Below are the code and all the weights of a small trained network. Each question names an input and a class and asks about switching units off, where a switched-off unit gives its printed mean instead of its output.

import numpy as np


def w(rows, s, z=0):
    codes = np.array(rows[::2]) - 128.0
    scale = np.full(codes.shape[1], s)
    scale[-1] = z or s
    return codes * scale


def norm(h):
    return h / np.sqrt((h * h).mean(-1, keepdims=True) + 1e-5)


def f(y):
    return np.maximum(y, 0)


def log_softmax(a):
    a = a - a.max(-1, keepdims=True)
    return a - np.log(np.exp(a).sum(-1, keepdims=True))


def net(x, mask):
    res = np.array(x, float).reshape(1, 7) / 4 @ E
    u = 0
    for l in range(2):
        y = f(norm(res) @ A[l][:, :-1].T + A[l][:, -1])
        res = res + np.where(mask[u : u + 10], y, B[l][:, -1]) @ B[l][:, :-1]
        u += 10
    return log_softmax(norm(res)[-1] @ U[:, :-1].T + U[:, -1])


A, B = {}, {}
E = w([
[192,101,205,146,134,93,135,99],'x0',
[107,60,124,151,99,142,197,119],'x1',
[124,136,113,153,110,195,163,4],'x2',
[137,209,210,106,106,254,222,189],'x3',
[128,129,129,128,129,127,128,130],'x4',
[139,106,117,26,70,155,85,120],'x5',
[207,146,45,62,184,71,242,108],'x6',
],0.0041)
A[0] = w([
[121,182,121,148,138,159,150,33,169],'0.n1',
[112,119,134,41,95,106,92,77,99],'0.n2',
[78,4,138,107,137,155,212,142,251],'0.n3',
[102,177,149,237,207,107,172,133,133],'0.n4',
[96,131,146,119,153,80,128,200,153],'0.n5',
[254,101,250,174,80,70,141,100,44],'0.n6',
[166,230,140,97,190,139,76,88,97],'0.n7',
[126,145,107,146,125,175,84,39,175],'0.n8',
[168,101,141,20,34,166,119,130,105],'0.n9',
[15,159,12,137,141,169,135,178,183],'0.n10',
],0.0077,0.0025)
B[0] = w([
[77,115,113,36,126,84,177,174,221],'0.n1',
[123,122,118,139,207,144,145,81,190],'0.n2',
[78,255,102,140,173,99,58,153,247],'0.n3',
[108,72,114,89,202,208,92,46,254],'0.n4',
[13,94,136,62,122,98,229,57,206],'0.n5',
[175,184,164,40,100,93,103,68,222],'0.n6',
[61,205,102,198,137,110,125,146,194],'0.n7',
[72,83,157,124,107,77,170,150,215],'0.n8',
[104,112,135,130,240,154,113,86,224],'0.n9',
[235,149,202,55,103,103,103,16,250],'0.n10',
],0.0072,0.0049)
A[1] = w([
[131,83,109,178,137,119,88,111,162],'1.n1',
[97,206,84,130,156,120,97,144,161],'1.n2',
[151,193,67,106,145,136,200,143,136],'1.n3',
[55,91,217,133,42,199,59,123,248],'1.n4',
[132,73,107,158,116,2,103,94,99],'1.n5',
[167,179,114,122,58,122,103,80,90],'1.n6',
[111,167,143,71,87,84,181,118,144],'1.n7',
[75,132,112,99,137,78,136,81,200],'1.n8',
[117,76,138,37,155,123,93,215,214],'1.n9',
[135,171,221,110,148,155,185,190,160],'1.n10',
],0.0086,0.0017)
B[1] = w([
[156,119,127,79,143,158,160,121,143],'1.n1',
[141,109,169,254,124,138,84,115,177],'1.n2',
[167,53,110,137,135,45,77,161,169],'1.n3',
[201,113,80,146,161,31,156,155,191],'1.n4',
[132,154,54,78,91,246,105,172,183],'1.n5',
[174,162,192,137,118,138,138,165,145],'1.n6',
[130,103,160,150,58,152,121,165,193],'1.n7',
[129,149,189,203,108,137,164,159,248],'1.n8',
[98,114,150,158,124,145,240,70,156],'1.n9',
[102,101,3,100,78,190,78,109,166],'1.n10',
],0.0079,0.011)
U = w([
[85,103,128,93,252,144,133,49,127],'0',
[170,185,183,54,75,101,111,90,120],'1',
[112,126,37,93,98,216,83,151,118],'2',
[131,127,142,160,118,122,143,111,210],'3',
[96,181,143,206,126,110,90,146,131],'4',
[45,109,146,111,91,86,213,136,106],'5',
[196,86,94,138,154,40,137,160,99],'6',
[147,80,196,107,166,168,120,189,7],'7',
],0.015)

Each question gives the input, the list of numbers given to net, and the class t.
The units are the neurons (one row each of A and B). Each row of codes is followed by its name. A weight is (code - 128) times the scale printed after its matrix; where a second scale follows, it is the last column's (A, B and U).
mask holds one flag per neuron, layer by layer. A switched-off neuron (its flag False) gives its mean, the last column of its row in B, instead of its output. The means were averaged over made-up inputs and are rounded, as every weight is.
A unit's drop is (log p(t) with every unit on - log p(t) with that unit switched off) / (log p(t) with every unit on - log p(t) with every unit switched off).
The circuit of an input: a set's keep is (log p(t) with only the set's units on - log p(t) with every unit switched off) / (log p(t) with every unit on - log p(t) with every unit switched off). Starting from the 12 units with the biggest drops (on a tie, the unit counted first), units are removed one at a time, each time the one whose removal leaves the highest keep (on an exact tie, the one counted first), for as long as the keep stays at least 0.8.
units of the circuit, in order: the units of the circuit, biggest drop first
unit that matters most: the unit with the biggest drop
k most important neurons: the k neurons with the biggest drops, biggest first
k most important neurons of layer l: the k neurons of layer l with the biggest drops, biggest first
input [1,-6,-7,-5,2,6,-1], class 5: 2 most important neurons -> (1.n9, 0.n5)
input [-1,8,6,-7,-5,8,-3], class 0: unit that matters most -> 0.n2
input [1,0,4,-6,6,4,-1], class 2: 2 most important neurons of layer 0 -> (0.n4, 0.n5)
input [1,5,8,7,2,1,-7], class 5: 2 most important neurons -> (1.n5, 0.n8)
input [-2,-7,5,8,-1,0,6], class 2: 2 most important neurons -> (1.n10, 0.n3)
input [6,-1,-2,-7,-7,-3,-6], class 2: 2 most important neurons of layer 0 -> (0.n10, 0.n3)
input [7,8,-5,7,0,3,-1], class 4: 3 most important neurons -> (0.n3, 0.n10, 1.n5)
input [8,-1,0,-8,7,6,1], class 1: 4 most important neurons -> (0.n6, 0.n4, 1.n10, 1.n6)
input [6,3,-7,5,4,-2,-6], class 5: 2 most important neurons of layer 0 -> (0.n5, 0.n10)
input [0,-7,-6,-8,1,-2,-5], class 2: 2 most important neurons -> (1.n5, 0.n3)
input [-1,8,1,6,-1,-5,-1], class 4: 4 most important neurons -> (0.n3, 1.n2, 1.n5, 0.n9)
input [4,-1,8,-7,4,-4,1], class 5: 3 most important neurons -> (0.n1, 0.n8, 1.n10)
input [-2,3,3,8,4,-1,8], class 2: 3 most important neurons -> (1.n10, 1.n4, 1.n8)
input [-6,0,8,3,-6,-5,6], class 5: 2 most important neurons -> (0.n1, 0.n6)
input [8,-5,1,2,6,8,5], class 0: 3 most important neurons -> (0.n9, 0.n2, 0.n10)
input [-8,-3,5,4,7,6,6], class 1: 3 most important neurons of layer 0 -> (0.n10, 0.n4, 0.n5)
input [5,8,7,-6,6,6,2], class 4: 2 most important neurons of layer 0 -> (0.n3, 0.n4)
input [3,-4,-6,6,-5,6,8], class 6: 2 most important neurons of layer 1 -> (1.n3, 1.n5)
input [4,6,1,8,-5,8,-1], class 0: 2 most important neurons of layer 0 -> (0.n9, 0.n7)
input [-2,5,8,4,0,1,7], class 5: units of the circuit, in order -> (0.n1)
input [8,1,7,4,-4,2,6], class 1: units of the circuit, in order -> (0.n6)
input [-1,0,3,0,1,-4,-1], class 0: 2 most important neurons of layer 0 -> (0.n4, 0.n5)
